Below is a small trained network, with its code and all its weights. Each question gives an input and a class and asks what happens when units are switched off, that is, made to give their printed mean instead of their output.

import numpy as np


def w(rows, s, z=0):
    codes = np.array(rows[::2]) - 128.0
    scale = np.full(codes.shape[1], s)
    scale[-1] = z or s
    return codes * scale


def f(y):
    return y / 2 * (1 + np.tanh(0.7978845608 * (y + 0.044715 * y**3)))


def log_softmax(a):
    a = a - a.max(-1, keepdims=True)
    return a - np.log(np.exp(a).sum(-1, keepdims=True))


def net(x, mask):
    res = np.array(x, float).reshape(1, 8) / 4 @ E
    y = f(res @ A[0][:, :-1].T + A[0][:, -1])
    res = res + np.where(mask, y, B[0][:, -1]) @ B[0][:, :-1]
    return log_softmax(res[-1] @ U[:, :-1].T + U[:, -1])


A, B = {}, {}
E = w([
[181,200,123,140,187,178,222,163,211,151,173],'x0',
[186,61,182,71,168,113,173,208,125,147,163],'x1',
[124,91,112,133,100,89,157,94,161,103,137],'x2',
[117,139,109,104,92,105,105,108,126,152,147],'x3',
[145,110,183,193,186,169,100,93,138,167,100],'x4',
[133,150,126,119,134,132,97,122,116,125,144],'x5',
[173,140,45,148,122,3,164,79,83,144,129],'x6',
[163,207,159,115,160,181,66,131,78,138,205],'x7',
],0.0076)
A[0] = w([
[124,184,55,139,191,173,214,135,226,187,205,88],'n1',
[228,162,46,171,138,88,164,79,88,131,84,4],'n2',
[49,145,136,187,122,120,165,122,117,233,29,124],'n3',
[172,212,158,175,115,135,57,136,78,128,249,144],'n4',
[56,254,103,207,56,184,156,35,115,85,89,102],'n5',
[157,172,134,184,127,53,183,84,46,194,133,11],'n6',
[85,109,173,82,61,240,100,90,237,113,130,22],'n7',
],0.0062,0.0029)
B[0] = w([
[33,64,57,60,174,128,71,103,113,187,124,243],'n1',
[174,205,130,107,126,182,127,171,69,59,61,192],'n2',
[118,106,97,75,100,108,100,210,137,27,212,178],'n3',
[173,77,72,254,41,124,115,152,175,184,91,236],'n4',
[157,19,178,73,189,79,234,165,86,114,251,254],'n5',
[140,201,157,23,116,214,91,144,198,118,53,179],'n6',
[202,239,87,40,65,125,131,120,87,29,90,194],'n7',
],0.0078,0.0061)
U = w([
[182,85,152,109,178,96,183,166,75,137,230,158],'0',
[208,254,120,60,118,166,139,111,132,61,54,22],'1',
[119,145,103,175,144,68,132,169,177,116,169,253],'2',
[47,60,55,103,171,149,107,84,75,160,129,83],'3',
[147,115,112,134,118,120,174,112,103,160,150,144],'4',
[169,85,64,190,95,112,153,179,180,102,152,57],'5',
[149,159,155,116,168,66,125,141,162,106,183,124],'6',
[101,153,125,150,154,108,166,112,127,132,135,131],'7',
],0.0078,0.0042)

Each question gives the input, the list of numbers given to net, and the class t.
The units are the neurons (one row each of A and B). Each row of codes is followed by its name. A weight is (code - 128) times the scale printed after its matrix; where a second scale follows, it is the last column's (A, B and U).
mask holds one flag per neuron, in row order. A switched-off neuron (its flag False) gives its mean, the last column of its row in B, instead of its output. The means were averaged over made-up inputs and are rounded, as every weight is.
A unit's drop is (log p(t) with every unit on - log p(t) with that unit switched off) / (log p(t) with every unit on - log p(t) with every unit switched off).
The circuit of an input: a set's keep is (log p(t) with only the set's units on - log p(t) with every unit switched off) / (log p(t) with every unit on - log p(t) with every unit switched off). Starting from all 7 units, units are removed one at a time, each time the one whose removal leaves the highest keep (on an exact tie, the one counted first), for as long as the keep stays at least 0.8.
units of the circuit, in order: the units of the circuit, biggest drop first
most important unit: the unit with the biggest drop
k most important neurons: the k neurons with the biggest drops, biggest first
drop of u: that unit's drop, to one decimal
input [-1,6,-7,-1,-5,4,-8,-7], class 1: units of the circuit, in order : [n7; n5]
input [5,-4,-7,1,3,-3,7,8], class 5: 3 most important neurons : [n4; n7; n5]
input [-2,-6,4,6,0,-2,8,-3], class 1: units of the circuit, in order : [n2]
input [0,0,3,-1,5,5,5,1], class 1: 4 most important neurons : [n5; n6; n2; n1]
input [-6,2,2,5,-3,5,1,7], class 5: 2 most important neurons : [n4; n1]
input [3,-8,2,-4,-2,5,7,-3], class 0: 2 most important neurons : [n5; n7]
input [2,0,-2,-1,3,-7,8,7], class 1: 3 most important neurons : [n6; n2; n5]
input [-4,-3,-1,0,5,4,-2,8], class 5: 2 most important neurons : [n4; n1]
input [-6,7,-1,2,-5,-1,8,3], class 1: units of the circuit, in order : [n6; n5]
input [7,-8,-7,7,7,-2,4,-7], class 0: 2 most important neurons : [n5; n3]
input [7,5,-7,6,-4,-7,-7,-2], class 1: 3 most important neurons : [n7; n5; n4]
input [-1,-5,-3,1,2,0,8,6], class 1: 3 most important neurons : [n6; n2; n1]
input [-3,3,-3,4,-1,-8,2,6], class 2: 3 most important neurons : [n5; n1; n4]
input [-4,-6,-1,-3,2,-2,-1,2], class 0: 2 most important neurons : [n5; n1]
input [8,-6,-2,-8,7,-3,8,-8], class 1: most important unit : n2
input [1,-3,-4,-5,0,7,8,-8], class 1: 2 most important neurons : [n2; n6]
input [3,-6,-7,-7,2,1,-5,8], class 5: drop of n4 : 1.1
input [-4,-8,8,-2,-4,3,-7,0], class 0: drop of n1 : 0.0
input [8,5,3,-5,-1,0,6,4], class 3: drop of n4 : 0.0
